Here is a tiny trained network, its code and every weight. The questions are about switching its units off for an input and a class, where a switched-off unit gives its printed mean instead of its output.

import numpy as np


def w(rows, s, z=0):
    codes = np.array(rows[::2]) - 128.0
    scale = np.full(codes.shape[1], s)
    scale[-1] = z or s
    return codes * scale


def f(y):
    return np.maximum(y, 0)


def log_softmax(a):
    a = a - a.max(-1, keepdims=True)
    return a - np.log(np.exp(a).sum(-1, keepdims=True))


def net(x, mask):
    res = np.array(x, float).reshape(1, 5) / 4 @ E
    y = f(res @ A[0][:, :-1].T + A[0][:, -1])
    res = res + np.where(mask, y, B[0][:, -1]) @ B[0][:, :-1]
    return log_softmax(res[-1] @ U[:, :-1].T + U[:, -1])


A, B = {}, {}
E = w([
[123,196,105,121,216,240,226,59,41],'x0',
[4,222,255,135,216,91,103,112,152],'x1',
[95,56,122,178,203,15,186,219,147],'x2',
[161,87,67,135,135,158,191,153,127],'x3',
[100,148,172,122,110,128,77,119,158],'x4',
],0.0092)
A[0] = w([
[112,106,126,74,180,120,194,105,131,3],'neuron 0',
[88,148,129,162,228,133,203,131,85,163],'neuron 1',
[174,121,102,82,64,205,151,78,102,31],'neuron 2',
[126,129,109,154,254,149,236,99,99,157],'neuron 3',
[102,221,219,129,155,125,32,98,145,72],'neuron 4',
[111,118,110,148,179,129,214,74,116,79],'neuron 5',
[242,137,65,146,105,184,130,35,107,181],'neuron 6',
[34,204,232,107,122,123,42,103,160,78],'neuron 7',
[175,53,169,136,133,61,72,237,171,87],'neuron 8',
[101,52,114,145,109,85,86,207,187,140],'neuron 9',
],0.0086,0.0031)
B[0] = w([
[109,148,101,118,158,111,145,161,102,155],'neuron 0',
[128,148,172,101,146,139,213,162,155,221],'neuron 1',
[148,156,56,97,99,154,60,95,98,208],'neuron 2',
[139,184,207,77,119,178,200,234,129,234],'neuron 3',
[87,129,200,165,193,143,115,2,102,228],'neuron 4',
[122,158,138,101,116,126,148,183,101,182],'neuron 5',
[119,136,94,70,61,164,40,131,82,238],'neuron 6',
[56,125,171,209,226,119,122,36,128,246],'neuron 7',
[166,100,54,216,159,69,128,133,162,221],'neuron 8',
[180,100,110,193,146,86,155,140,198,214],'neuron 9',
],0.0083,0.014)
U = w([
[114,171,165,100,132,137,193,221,115,9],'0',
[163,2,95,185,117,14,114,176,202,137],'1',
[57,142,181,159,168,99,110,1,133,205],'2',
[154,128,54,84,34,170,41,92,90,224],'3',
],0.0092,0.0013)

Each question gives the input, the list of numbers given to net, and the class t.
The units are the neurons (one row each of A and B). Each row of codes is followed by its name. A weight is (code - 128) times the scale printed after its matrix; where a second scale follows, it is the last column's (A, B and U).
mask holds one flag per neuron, in row order. A switched-off neuron (its flag False) gives its mean, the last column of its row in B, instead of its output. The means were averaged over made-up inputs and are rounded, as every weight is.
A unit's drop is (log p(t) with every unit on - log p(t) with that unit switched off) / (log p(t) with every unit on - log p(t) with every unit switched off).
The circuit of an input: a set's keep is (log p(t) with only the set's units on - log p(t) with every unit switched off) / (log p(t) with every unit on - log p(t) with every unit switched off). Starting from all 10 units, units are removed one at a time, each time the one whose removal leaves the highest keep (on an exact tie, the one counted first), for as long as the keep stays at least 0.8.
circuit, biggest first: the units of the circuit, biggest drop first
k most important neurons: the k neurons with the biggest drops, biggest first
drop of u: that unit's drop, to one decimal
input [-5,1,3,-8,-1], class 1: circuit, biggest first => neuron 8
input [1,1,4,5,8], class 1: circuit, biggest first => neuron 3; neuron 4
input [5,-6,2,-8,-7], class 3: 2 most important neurons => neuron 6; neuron 2
input [4,-6,3,-8,-5], class 3: circuit, biggest first => neuron 6; neuron 7
input [6,0,-2,-4,1], class 0: 2 most important neurons => neuron 3; neuron 7
input [-5,-1,2,-8,2], class 1: 2 most important neurons => neuron 8; neuron 9
input [8,-1,-4,8,-3], class 0: 3 most important neurons => neuron 3; neuron 1; neuron 5
input [-5,-3,-8,-6,3], class 2: 2 most important neurons => neuron 7; neuron 4
input [-4,4,8,-3,7], class 1: 2 most important neurons => neuron 8; neuron 9
input [-1,-4,1,-1,5], class 1: drop of neuron 2 => 0.1
input [7,-1,8,-4,7], class 0: drop of neuron 9 => 0.0
input [3,-4,-1,8,-6], class 3: drop of neuron 2 => 0.5
input [-3,3,2,-3,-6], class 1: drop of neuron 8 => 0.1
input [-4,6,5,4,2], class 1: circuit, biggest first => neuron 8
